Each row is shifted at random along 8 fixed directions that mean nothing.
Known rows, with every step that occurs
L/F/J/A: [ 1.78 -2.64 -2.68 -3.87  4.09  0.11  1.39  0.62 -1.74 -1.37 -2.23 -1.61
 -0.12  4.02 -2.16 -1.38  2.15  0.14  1.92 -0.54  0.70  2.85 -2.80 -2.06
  0.60  0.74  0.36  0.90 -2.04 -1.18  2.99  1.14  1.58  1.16  0.68  1.60
 -2.37 -2.65  0.32 -0.82  0.55]
A/N/Z/R/E: [ 0.49 -2.40 -0.86 -0.59  2.63  0.56  1.43  0.66  1.71  0.15  1.61 -3.99
 -4.62  0.07 -0.73  1.08  0.87 -0.12  3.06 -3.73 -1.59  1.58 -0.70 -1.66
 -1.77  0.14  0.03  0.19 -4.12  0.79  1.68  0.71  0.52 -0.31  2.45 -1.06
 -1.75  1.62  1.11  1.58 -2.27]
A/N/F/J: [-0.16  0.96  0.63 -2.44 -0.22 -0.57 -3.43  2.51  1.57 -0.92 -2.40  0.20
  2.88  4.43 -1.66 -1.34 -0.94 -2.60  5.16  0.39  0.22  0.18 -2.00 -3.58
  2.50 -2.08 -1.04  1.97 -1.88  0.62  0.68  1.21 -0.48  1.97  0.66  2.24
 -2.81 -0.37  2.59 -0.55  0.11]
R/E/L/F/J/A/N: [-0.61  0.27 -0.72 -2.18  2.63  0.09 -0.51  4.16  3.43 -0.07 -0.85  0.60
  4.03 -1.95 -1.27 -1.53  1.79  1.60  4.04  1.81 -0.41 -1.38 -4.53  2.51
  0.99  0.59  0.41  0.55  0.98 -2.33  0.75  2.57 -2.47  1.66 -0.13  0.08
 -1.65 -0.44  1.81 -0.91 -1.99]
R/E/Z/J/A: [ 1.53 -1.60 -2.41 -3.61  3.93  1.53  1.98  0.09  0.31 -1.61 -1.11 -2.37
 -3.10  3.36  0.85 -1.00  1.35  1.51 -1.49 -1.11  0.45  0.12 -3.91  0.55
  2.13  1.28 -0.02  0.66  0.12 -1.46  3.23 -0.85  1.77  0.52 -0.34  2.00
 -1.33 -0.04 -1.55 -1.17  0.47]
Z/J/L/F: [-0.89 -0.46 -0.96 -1.67  1.49 -1.83 -1.98  1.75  2.58 -0.59 -1.96 -1.51
  0.74  2.35 -1.78  0.13 -0.46 -2.62  4.94 -1.74 -0.28  1.31 -2.83 -4.13
 -0.84 -2.26 -0.03  1.91 -3.58  1.66  1.19 -0.48 -0.83  0.35  0.01 -0.56
 -2.92  0.49  3.00  1.22 -0.93]
J/K/Z/R/E/L: [ 1.67 -0.35  0.35 -1.24  2.53  0.68  1.04  0.03  0.00 -1.33 -0.87 -3.98
 -1.54  1.41 -0.57  0.24 -0.29  0.21  1.08  0.24 -0.48  1.41 -3.51 -2.11
  0.03  1.18 -1.12  0.23 -0.08 -0.89  3.90  0.65  0.40 -0.73 -0.20 -1.24
 -3.09  1.20 -1.97 -0.22  0.98]
K/Z/N/A/L/F: [ 2.06  0.01  0.37 -1.73  3.78 -0.70  0.43  1.22 -1.06 -2.60 -1.55 -1.00
  3.00  4.56 -2.80 -0.35 -1.83  2.64 -1.31  1.47  1.54 -0.78 -4.29 -0.71
  4.03  1.51 -1.39 -2.86  3.11 -1.35  1.86  0.43 -1.18  2.25 -1.44  1.44
 -1.58 -1.99  0.28 -2.75  2.67]
F/J/A/N/R: [ 2.46 -1.17 -0.37 -2.43  3.36  1.39  0.80  0.23  1.04  0.72  0.46 -2.57
 -1.74  1.38 -0.08 -0.88  1.84  0.62  0.95 -0.31 -0.56  1.28 -3.30  0.30
  0.53  1.28  0.45  0.08 -1.41 -1.68  2.06  0.76 -1.74  1.43  0.79  0.01
 -2.10 -0.06  0.91 -1.29  0.34]
J/A/N/Z/R/K/L/F: [ 5.08 -2.63  0.08 -2.53  6.74  0.62  4.70  0.32 -2.00 -2.06  0.30 -4.59
  1.51  1.90 -2.10 -1.29  2.85  4.44 -0.13  3.27  1.09  2.08 -5.73  2.47
  2.03  4.18 -0.27 -2.38  3.48 -4.53  2.79  2.25 -3.29  0.36 -1.00  0.20
 -3.15 -3.75 -2.89 -2.54  3.25]
Z/N/E/R/K/F: [ 2.72 -0.79 -0.32 -1.00  0.86 -0.80 -0.14 -1.14  2.05 -1.43 -0.40 -4.49
 -1.98  2.55 -0.90 -0.37 -0.04 -0.29  4.60 -0.57  0.74  3.44 -1.85 -2.89
 -0.58 -1.16 -0.46  2.69 -3.35 -0.49  2.41  1.55 -1.70  0.69  1.24 -0.13
 -3.59  0.52  0.39  0.34  0.04]
L/F/J/K/Z/N/R: [ 3.37 -1.33  0.19 -2.02  2.65  0.78  1.30 -1.67  1.13 -1.02  2.61 -3.73
 -3.20  2.36  0.45 -0.48  1.48 -1.70  2.14 -1.58 -0.70  2.25 -2.05 -1.90
 -0.11 -0.10 -0.02  0.96 -3.16  0.08  1.50  0.01 -0.51 -0.16  2.32  0.05
 -3.49 -0.33  0.92  1.82  0.64]
A/L/F/J: [ 2.37 -1.87 -1.77 -0.83  3.45 -0.08  1.57 -0.30 -0.63 -4.06 -1.67 -2.52
 -2.02  3.07  2.14 -1.86  0.45  0.56  2.78  0.07  0.56  1.38 -0.41 -2.20
 -0.63  0.03 -0.37  1.20 -5.16 -1.52  3.39  1.37 -1.48 -0.01  0.44  1.24
 -3.35 -0.56 -0.53  1.04  0.75]
R/K/L/F/J/A/N/Z: [ 2.70 -0.95  0.16 -2.45  4.16 -0.13  1.99  0.21  1.40 -2.14 -0.85 -3.12
 -2.00  3.38 -0.26 -1.51  1.02  1.46 -0.30 -0.99  0.77 -1.70 -3.02  1.06
  3.35  1.25 -0.20 -0.70  0.32 -2.00  0.48  0.29 -2.46  3.98 -0.78  2.84
 -1.27 -2.32 -0.04 -1.75  0.99]
E/A/N/R/Z: [-0.18 -1.74 -1.76 -0.78  1.49 -0.70  0.97  2.67  1.56 -0.52  0.68 -3.40
 -2.03  0.46  0.58 -0.63  3.09  5.13  2.45  0.76 -1.06  0.55 -4.31  1.34
  1.53  1.23 -1.82 -1.31  0.22 -4.09  3.65  0.85 -1.75  1.67 -0.88 -0.98
 -1.08 -0.31 -2.27 -1.60 -0.43]
N/Z/J/A/L/F: [ 0.81 -0.55  0.68 -1.59  2.33 -2.27 -0.49  0.72  3.19 -0.64 -2.18 -3.72
 -0.26  2.47 -0.26  0.37 -0.58 -0.56  3.35  0.28  1.74  1.80 -2.50 -0.60
  2.58 -1.97 -0.23  2.16 -2.37 -0.77  0.36  0.93 -4.58  1.20 -1.91  0.49
 -5.02  1.12  0.77 -0.78  0.08]
E/L/F/J/K: [ 1.40  0.33 -0.78 -2.40  4.82  0.83  1.41  2.36  1.70 -2.04 -0.70 -0.39
  1.72  1.54  0.88 -3.33  2.60  2.88  1.44  3.35  0.27 -1.76 -4.57  2.19
  2.10  2.43  0.83  0.39  1.30 -3.63  2.41  1.02 -2.33  0.77 -0.34  0.84
 -1.97 -2.31 -1.25 -0.69  0.36]
Z/N/E/F/L: [ 3.03 -0.08  0.97  1.21  4.28  1.61  2.30  0.30  3.47 -1.40 -0.99 -2.45
  0.69 -0.30  0.53 -1.55  0.26  4.61  1.03  3.91  1.67 -2.07 -1.11  0.97
  1.79  2.07  0.07 -0.67  2.24 -2.49  1.90  2.13 -3.72  0.90 -0.04  0.31
 -3.03 -1.21  0.79 -1.53 -0.78]
R/E/Z/J/A/N/F/L: [ 2.94 -0.15 -1.72  0.35  2.04  0.25  2.39 -0.98  2.19 -4.28 -0.55 -1.62
 -1.96  1.63  1.62 -1.88 -0.16  2.49  1.06  0.00  1.14 -0.81 -0.43 -0.65
  0.09  0.03 -0.75 -0.20 -0.03 -2.40  2.51  1.27 -0.72  2.96  1.45  2.66
 -1.57 -1.56  1.35  0.08  0.22]
K/Z/N/R/E/L/F: [ 1.08 -1.02 -1.16 -0.56  4.76 -0.30 -0.52 -0.31  0.64 -0.76 -1.42 -4.60
 -3.06  3.19 -0.53  1.14 -0.77  0.07  0.48 -2.82 -0.78  0.52 -2.95 -3.80
 -0.67  1.39 -0.30 -0.69 -3.47  1.49  4.07 -1.70 -0.21 -0.40 -1.23 -2.86
 -2.13  1.15 -0.29  0.00  0.10]
R/Z/N/A: [ 0.89 -2.37 -3.71 -0.95  1.51  0.00  2.28  0.50  2.07 -2.74  2.48  0.01
 -3.37  0.84  2.61 -1.16  2.52  3.13 -0.19 -2.59 -0.77  0.93 -1.23  0.73
 -0.06 -0.21 -0.29 -1.51 -0.39 -2.31  2.23  0.29  0.54  0.19  1.64  2.32
 -0.52  0.21  0.22  1.51 -1.48]
Z/R/E/A/L/F/J/K: [ 1.76  0.68  0.10 -1.67  1.77  0.01  0.81  0.46  3.15 -1.98 -0.19 -2.37
 -0.93  0.62  1.25 -1.72  0.35  0.39  4.24  1.47  0.81  1.31 -2.53  1.29
  0.90 -0.78  0.42  3.09 -1.67 -3.04  0.98  2.54 -3.29  2.06  1.15  1.55
 -3.68 -0.09 -0.20 -0.28 -0.19]
Z/R/K/L/F/J/A: [ 2.92 -2.38 -1.90 -3.75  4.01 -0.12  2.73 -0.36  0.76 -1.95 -1.83 -4.15
 -3.95  2.95 -0.30 -2.08  2.47  2.69  3.42 -1.04  1.48  0.96 -2.96 -0.15
 -0.46  0.97  0.86  2.30 -2.05 -3.81  1.15  2.28 -2.14  4.19  0.39  2.59
 -0.33 -4.23 -1.52 -2.81  0.00]
R/K/L/F: [ 1.12  1.57 -0.25 -0.02  3.51 -0.80 -1.94 -0.72  2.04 -2.54 -0.99 -2.70
 -3.16  4.30  1.06  0.34 -2.14  0.24 -0.18 -2.96  0.84 -1.29 -2.56 -2.65
  1.57 -0.39  0.31  0.24 -2.88  0.73  2.16 -2.25 -2.54  2.42 -1.47  0.91
 -1.66  0.55  0.94 -0.65  0.88]
A/L/F/J/K: [ 3.56 -1.40  1.91 -2.04  4.20  0.59  2.57 -1.11  0.60 -1.40 -0.50 -3.00
 -0.95  1.83 -2.49 -1.19  0.54 -2.75  3.30 -0.16  0.66  1.32 -0.53 -1.48
  0.54  0.25  0.92  2.03 -3.68 -0.07 -0.56  2.01 -2.46  1.69  2.15  2.27
 -3.92 -2.06  2.62  0.93  0.62]
K/J/A/L/F: [ 0.71  0.13 -1.36 -2.05  3.34 -1.56 -0.32  2.29  0.60 -1.09 -1.86 -1.08
  2.72  2.32 -2.81 -0.74 -0.76  1.30  1.28 -0.13  0.93  0.68 -4.58 -0.34
  0.54 -0.09  0.44  0.38 -0.14 -0.80  2.35 -0.11 -1.31  2.12 -0.53  0.06
 -1.66 -1.17  1.99 -1.22  0.81]
L/F/J/A/N/Z/R/E: [ 3.02 -0.88 -2.86 -1.34  4.36  1.94  2.07 -0.94  0.69 -3.16  1.80 -2.70
 -4.52  2.58  2.96 -1.05  0.33  2.09 -0.65 -2.03 -0.13  0.27 -1.98  1.02
  0.02  1.66  0.42 -0.59 -1.56 -1.09  3.15 -0.31  0.77  0.99  1.87  1.45
 -1.45  0.18 -0.59  0.51  0.36]
R/K/Z/N/E/L/F/J: [ 4.40 -1.29 -1.03 -1.98  3.15  0.89  2.47 -1.83 -0.98 -5.23 -1.69 -2.99
 -2.71  5.43 -0.16 -2.59 -1.04  1.46  1.14 -0.87  1.08 -0.92 -1.56 -2.92
  0.57  2.03 -1.05  0.01 -0.46 -1.14  1.51  1.14  0.82  3.74  1.31  3.75
 -0.17 -4.68 -0.15 -1.41  1.96]
J/A/N/R/K: [ 1.79  0.57 -0.46 -1.34  2.42  0.84 -0.14 -0.89  2.09 -1.41  1.19 -2.32
 -4.19  2.89  1.25 -0.29  0.08  0.17 -0.19 -2.49 -0.42  0.02 -3.26 -0.20
  1.77  0.57 -0.32 -0.37 -1.29 -1.43  1.25 -0.27 -2.18  3.41  0.56  1.72
 -1.28  0.58  0.33 -1.08  1.03]
N/E/L/F/J/K/Z/R: [ 3.99  0.35  2.18 -2.07  3.90  1.33  1.45 -0.32  3.68  0.47  2.11 -4.44
 -1.41  0.06  0.96 -1.30  0.98  0.92  1.88  1.99  0.30  0.22 -3.96  2.27
  1.04  1.30  1.45  2.14  0.28 -1.47  1.78  0.56 -3.19 -1.10  0.58 -0.79
 -4.18  0.25 -0.62  0.14 -0.26]
L/F/J/A/N: [ 0.82 -0.64  0.36 -2.83  2.05  0.18 -0.20  2.13  2.14 -0.47 -0.15  0.24
  2.27  0.19 -2.26 -1.28  1.20  0.88  3.96  0.78  0.51 -1.14 -3.21  1.10
  2.00  0.06  0.17  0.61 -0.05 -1.81 -1.03  2.63 -2.16  3.01  0.83  2.36
 -1.21 -2.02  3.10 -1.35 -1.35]
Z/N/A/L: [-0.14 -3.09 -0.87 -0.12  0.15 -2.28  2.22  0.53  3.48 -0.42 -0.76 -1.92
 -3.64 -1.23 -1.90  0.20  0.06 -0.09  4.05 -4.73 -0.42  1.41  1.39 -2.54
 -3.52 -2.57  0.16  1.02 -4.88 -0.62 -0.92  2.56 -2.36  2.61  2.25  0.98
 -0.15  0.21  3.87  1.05 -3.49]
E/A/L/F/J/K/Z/R: [ 3.26  0.75  1.51 -2.28  3.94  1.49  1.40  0.11  2.45 -0.22  2.64 -3.09
 -1.23  0.21  1.03 -1.25  0.15  1.58 -0.11  1.06 -0.03 -0.89 -5.06  3.22
  1.52  0.99  0.86  1.23  0.36 -2.13  2.51 -0.49 -2.48 -0.21  0.76  0.04
 -2.79  0.37 -0.81  0.02  0.36]
N/A/L/F/J: [ 1.25  0.40 -1.08 -1.45  2.59 -0.58 -0.80  1.13  0.93 -2.82 -2.38 -0.86
 -0.29  4.28  0.66 -1.82 -1.30  0.69  1.70 -0.29  0.97 -0.25 -1.95 -1.75
  1.50 -0.46 -0.18  0.88 -2.31 -1.00  2.07  0.34 -1.50  2.82 -0.10  2.43
 -1.83 -1.09  1.10 -1.25  0.73]
N/R/Z/J: [ 3.86 -3.02  2.01 -3.01  3.55  1.90  3.91  1.78  0.05  0.90  2.27 -4.71
  1.59 -0.06 -3.40 -0.74  3.43  1.46  4.40  3.42 -0.07  3.68 -4.84  1.70
  1.95  2.07 -0.94  0.88  2.68 -2.18 -0.21  2.44 -2.13 -0.55  2.12  1.54
 -4.38 -3.21  0.31 -1.19  1.83]
N/R/Z/J/A/L/F: [ 1.11  0.19 -1.85 -1.11  2.13 -1.29 -0.17  1.24  0.24 -1.59  0.41 -1.45
  2.28  1.98 -2.21  0.05 -1.08 -1.48  1.38 -1.08 -0.36  3.54 -4.25 -1.65
 -0.52 -1.09 -0.66 -0.17 -0.74  0.88  3.23 -1.08  0.57  0.66  1.32 -0.44
 -3.72 -0.01  2.72  1.54  1.86]
R/E/A/N: [ 0.75 -0.39  2.12  0.83 -2.81 -1.01 -0.82 -0.27  4.63 -0.25  1.10 -2.19
 -1.59 -2.64 -0.42  1.25 -1.14  0.20  6.45 -0.36  0.82  2.82  0.02 -0.20
  1.07 -3.37 -1.27  2.76 -2.46 -1.79 -2.12  4.17 -4.38  2.38  1.58  2.40
 -4.11  2.36  4.27 -0.26 -2.82]
A/L/F/J/K/Z/N/E/R: [ 2.21  0.05  0.19 -0.33 -1.18 -0.91 -0.25 -1.40  2.11 -1.21 -0.13 -2.55
 -0.88  1.38 -2.96 -0.54 -2.88 -3.38  3.86 -2.59 -0.81  2.81 -0.79 -4.78
 -2.81 -1.93 -0.54  1.79 -3.17  2.69  1.47  0.55  2.03  1.77  3.58 -0.53
 -2.77  0.02  5.09  2.44 -0.71]
L/F/J/A/N/E/Z/R: [ 2.77 -1.95 -0.42 -2.18  2.83  1.27  0.93 -0.71  0.32  0.22  0.87 -3.64
 -2.54  2.25 -1.39 -0.42 -0.12 -1.09  1.06 -1.79 -1.10  1.92 -2.68 -2.04
 -1.04  0.95  0.10  0.31 -2.68  0.94  3.59 -0.46  2.31 -1.08  1.81 -1.18
 -2.49  0.35  0.96  0.66 -0.73]
K/Z/R/E/A/N: [-0.44  0.20  1.88 -2.02  2.46  1.13 -0.39  4.36  3.62  2.50  1.25 -1.41
  2.83 -3.01 -2.03  0.21  1.39  3.80  2.46  2.53 -0.80 -1.75 -6.15  4.56
  3.23  1.45 -0.18 -0.21  3.16 -3.01  1.04  2.14 -3.18  0.20 -0.73 -1.22
 -1.67  1.42  0.06 -2.46 -2.18]

Rows
[ 2.76 -1.71 -1.23 -2.28  6.26  1.61  2.25 -0.24 -0.09 -2.04 -2.12 -2.53
 -1.08  3.36 -0.35 -1.04  1.35  0.13 -1.17 -0.86 -0.12 -1.77 -1.97 -1.18
  1.23  2.17  0.17 -1.40 -0.81 -0.42  3.93 -0.28 -0.06  0.87 -0.54  0.82
 -1.68 -1.00 -0.65 -0.36  1.41]
R/Z/J/A/N/F/L
[ 2.16  0.22 -2.80  0.29  3.12 -0.45  1.27 -1.11  2.74 -3.48  0.47 -2.58
 -4.23  0.79  2.81 -1.41  1.34  1.90  1.15 -2.17  0.18 -0.39 -1.16 -0.92
 -1.96 -0.54  0.52  0.73 -3.94 -2.48  4.51  0.21 -1.89  2.74  1.23  0.13
 -1.16  0.07  0.04  1.22 -0.41]
J/A/N/R/K/F/L
[ 2.18 -1.60 -1.22 -1.02  2.25 -0.44  1.28 -0.13  2.19 -1.75  1.28 -4.25
 -4.25  1.63  1.12 -0.89  2.21  2.21  3.60 -1.08  0.01  0.69 -2.00  0.25
  0.75  0.29 -0.72  0.41 -2.83 -2.23  1.26  0.76 -2.51  3.51  0.68  1.39
 -1.81 -1.70  0.27 -0.50 -0.13]
L/F/J/A/N/R/Z
[ 2.31  1.09  1.04 -1.56  2.03  0.51  0.59  1.39  3.08 -0.27  1.77 -2.44
  1.31 -1.21 -0.39 -1.20  0.52 -1.48  1.92 -0.28 -0.94  1.20 -4.86  1.31
 -0.36 -0.88  0.24  1.62  0.36 -0.91  1.86  0.00 -2.26  0.40  1.58  0.43
 -3.62  0.53  1.23  1.33  0.29]
E/F/J/A/N/Z/R/K/L
[ 3.74 -0.40  1.36 -1.33  0.44  0.96  0.37 -1.83  1.87 -1.95  1.04 -2.24
 -0.56 -0.36 -0.11 -0.22 -1.17 -1.86  4.49  0.06  0.78  2.37 -1.36 -0.67
 -0.08 -1.21 -0.58  2.06 -1.92 -0.85 -0.85  3.23 -2.44  1.86  2.15  2.78
 -4.15  0.20  3.19  0.10 -0.02]
Z/R/E/L/F/J/A/N
[ 1.70  0.74 -1.19 -3.05  3.09 -0.56 -1.56  0.42  0.09 -2.07 -3.30 -2.78
  1.27  4.65 -1.28 -0.57 -1.32 -0.36  0.43 -0.28  0.33  1.13 -5.85 -2.12
  1.45  0.98 -0.25  0.13  0.53 -0.29  3.92 -0.34 -0.28  1.63 -2.13 -0.58
 -2.19  0.02 -0.93 -2.21  2.55]
Z/J/A/N/E/R/K/L/F
[ 2.53 -0.51 -1.16 -1.48  3.07 -0.02  2.17  1.85  0.65 -1.59 -0.02 -0.26
  3.89  0.07 -3.41 -1.96  1.68  0.00  2.45  0.47 -0.37  1.70 -3.09 -0.46
 -1.13  0.37  0.28 -0.18  1.31 -1.59  2.63  1.94 -0.12  1.65  2.64  0.99
 -2.39 -2.70  2.94  0.85  0.78]
R/K/J/A/N/F/L
[ 1.41 -0.21  1.43 -2.08  1.60 -0.80  0.05  1.42  2.00 -0.17 -1.43 -1.47
  3.06  1.14 -4.33 -0.31  0.12 -1.92  4.02  0.15  0.47  0.41 -2.22 -2.51
  1.09 -1.37 -0.47  1.03  0.26  0.25  0.63  1.85 -0.64  2.17  1.26  1.11
 -3.01 -1.74  3.55 -0.04 -0.15]
K/Z/J/A/N/F/L
[ 0.78 -2.57  0.25 -2.21  2.84 -0.76  0.94  1.86  1.10  1.09 -2.70 -3.57
  0.10  2.13 -4.47 -0.61  1.24 -0.12  3.01 -0.15 -0.31  0.92 -2.24 -2.11
  1.28  1.06 -0.29  0.31 -1.80  0.21  2.23  1.24  0.87  0.90 -0.31 -1.18
 -2.43 -1.24  1.47 -1.12 -1.77]
L/F/J/A/N/E/Z
[ 2.18  0.73  0.00 -0.49  2.50 -0.30  1.12  0.38  5.15 -1.84  0.76 -3.74
 -2.29 -0.76  2.47 -1.73  2.00  2.16  3.52  0.98  0.66 -1.09 -3.03  1.57
  0.44 -0.81  0.03  2.49 -1.79 -3.66  2.43  1.21 -4.57  2.40  0.26  0.42
 -2.74 -0.12 -0.55 -0.12 -0.85]
E/Z/J/A/N/R/K/F/L
[ 2.62 -1.50 -0.42 -1.96  3.56 -1.04  1.05  0.02  1.41 -0.50  0.08 -4.53
 -1.87  2.69 -2.44 -0.42  0.22 -1.93  3.22 -2.88 -0.52  2.43 -3.37 -2.61
 -1.88 -0.45  0.62  1.58 -3.25  0.99  1.42 -1.03 -1.23  1.24  1.34 -0.16
 -2.71 -1.33  2.24  0.96  0.52]
N/Z/R/K/J/L/F
[ 1.49 -1.42 -0.37 -1.79  0.58 -0.15  1.66  0.86  3.03 -1.87 -2.33 -3.48
 -0.96  0.77  0.08 -1.64  0.87  0.74  4.37  1.20 -0.08 -0.30 -2.69 -0.76
 -0.19 -0.06 -1.21  1.14  0.17 -1.76  1.05  1.95 -1.95  2.18 -0.42  0.78
 -1.91 -0.49 -0.01 -0.84  0.14]
A/N/E/R/Z/J/L
[ 0.57  1.69 -0.60 -1.92  3.71  0.30 -0.23  2.00  3.81 -0.77 -2.19 -0.94
  0.32  0.57  0.29 -2.44  0.42  0.28 -0.06 -0.86 -0.53 -3.61 -3.32  0.67
 -0.29  0.69  2.19  1.22 -0.71 -0.45  2.93 -0.92 -1.45  1.92 -0.37 -0.49
  0.03  0.34  1.03  0.10 -1.08]
A/N/E/F/J/K/L
[ 3.32  0.58 -1.82 -2.09  3.76  1.03  1.16 -0.68  0.75 -4.68 -2.76 -2.60
 -2.82  5.11  3.19 -3.32  0.39  1.74  0.12  0.61  0.92 -2.87 -2.86 -0.83
  0.90  1.30 -0.48  0.27 -1.26 -3.07  3.57 -0.03 -2.36  4.24 -0.88  2.38
 -0.20 -1.62 -2.36 -1.99  2.87]
A/N/R/K/F/J/L
[ 1.25  1.04 -1.13 -2.20  3.43 -0.03 -0.31  1.83  4.59  0.84  2.60 -2.30
 -1.13  0.06 -0.82 -1.29  1.39  0.31  1.40 -2.59 -1.10 -0.70 -5.67  1.95
 -0.75 -0.24  1.52  2.03 -1.78 -0.38  2.37 -2.27 -1.68  1.68  1.99 -0.49
 -0.43  0.09  2.21  1.04 -1.23]
E/Z/J/A/N/R/K/F
[ 4.62 -1.31  0.60 -3.08  3.96  1.79  3.90  0.01 -1.25 -2.59  0.44 -3.68
  0.29  1.46  0.15 -1.89  2.24  1.00 -0.01  2.01  0.13  1.80 -4.71  1.62
  1.50  2.01 -0.73 -0.38  2.48 -3.78  2.85  2.12 -1.70  0.39  0.24  1.81
 -3.47 -1.67 -3.13 -1.20  3.34]
F/J/A/N/Z/R/K/L
[ 3.15 -1.81 -1.32 -2.57  5.90  0.26  2.66  0.37 -0.29 -0.43  0.20 -2.95
  0.44  1.55 -3.80 -0.54  0.43 -0.58  0.18 -2.49 -0.60  1.93 -4.40 -0.28
 -1.91  1.70  1.16 -0.40 -1.29  0.14  1.93 -0.27 -0.98  1.49  1.64 -0.52
 -1.40 -2.07  2.21 -0.01  1.47]
Z/N/R/K/J/A/L/F
[ 1.49  0.47  0.50 -1.51  2.16 -0.86  0.32  0.28  2.63 -2.01 -2.93 -3.60
 -0.93  3.12 -1.12 -1.34  0.16  0.18  3.08  0.92  1.47 -1.01 -1.57 -2.84
  1.51 -0.76 -0.16  2.39 -1.45 -1.04  2.97  0.95 -0.60  2.46 -0.17  0.38
 -2.43 -1.08 -0.16 -0.88 -0.08]
N/E/Z/J/K/F/L
[ 1.37 -0.82  0.06 -3.05  1.93 -0.73  1.57  1.37  3.51 -0.07 -3.57 -3.84
 -0.78  0.74 -1.57 -1.39  0.22  1.40  3.00  0.01  0.95 -0.23 -3.56  1.15
  0.22 -0.01  0.38  2.53  0.05 -2.77  0.35  2.78 -3.88  4.03 -1.15  0.51
 -1.02 -0.43 -0.51 -3.33 -0.24]
Z/N/E/R/K/J/A/L
[ 1.85 -1.96 -1.28  0.07  0.21 -1.94  2.65  0.65  2.96 -1.44  0.46 -3.15
 -0.86 -1.59 -1.56 -1.52  1.82 -0.43  4.61 -1.16 -0.75  3.78 -0.93 -0.98
 -2.60 -1.30 -0.07  1.70 -2.88 -1.06  2.42  2.07 -0.03  0.44  2.37 -0.47
 -3.68 -0.64  2.75  2.72 -2.26]
R/K/L/F/J/A/N/E/Z
[ 2.27  0.24  0.40 -1.59  2.25  0.09  1.63  0.82  1.94 -1.03  0.06 -2.62
  0.19  0.14 -1.20 -1.36 -0.36 -1.40  2.01 -0.24  0.13  1.10 -3.10  0.41
 -0.52 -1.24 -0.16  2.21 -1.85 -1.08  2.32  0.63 -1.58  1.48  1.71  0.92
 -3.30  0.07  1.03  0.81  0.44]
E/Z/R/K/F/J/A/L
[ 5.06 -1.96  0.97 -4.79  7.38  2.29  3.15 -0.65 -1.44 -0.73 -3.32 -5.66
 -1.58  4.85 -2.17 -1.36  1.21  3.51 -0.02  2.61  2.57 -0.69 -4.81  1.13
  4.07  4.40  0.25  0.48  2.20 -3.22  1.61  1.86 -2.13  3.39 -1.96  2.34
 -1.78 -4.45 -3.21 -5.96  2.61]
K/Z/R/E/L/F/J/A
[ 0.87 -0.04  1.06 -1.50  1.87  0.24  1.53  1.67  2.14  0.92 -0.64 -2.69
  0.86 -1.26 -3.34  0.09 -0.64 -2.39  1.93 -1.27 -1.19  1.72 -2.86 -0.17
 -0.51 -0.91 -0.17  1.49 -0.97  0.10  1.62  1.23 -0.71  1.51  1.90 -0.70
 -3.11  1.17  2.13  0.52 -0.23]
F/J/K/Z/N/R/E/A/L
[ 0.54 -1.58 -0.98 -2.10  2.03  0.13  1.70  0.93  2.45 -0.57  0.51 -3.26
 -4.53  1.56 -1.43 -0.92  1.20  2.22  2.08 -2.74 -1.00 -1.13 -3.43 -0.18
 -0.19  1.37 -0.39 -0.15 -0.86 -2.10  1.36  0.95  0.08  3.18  1.23  0.45
  1.20 -1.56 -0.73 -1.43 -1.80]
J/A/N/E/Z/R/K
[ 2.01  0.98  0.24 -1.39  3.60 -0.06 -0.06  1.22  3.17 -1.42  0.19 -2.63
  1.20  1.37  0.71 -1.33  0.31  1.13  2.19  2.16  0.21 -0.27 -5.85  1.09
  1.69  0.61 -0.15  0.85  0.84 -1.33  2.12 -0.71 -3.51  0.14 -1.04 -0.23
 -3.85 -0.15  0.14  0.02  1.16]
E/R/K/Z/J/L/F
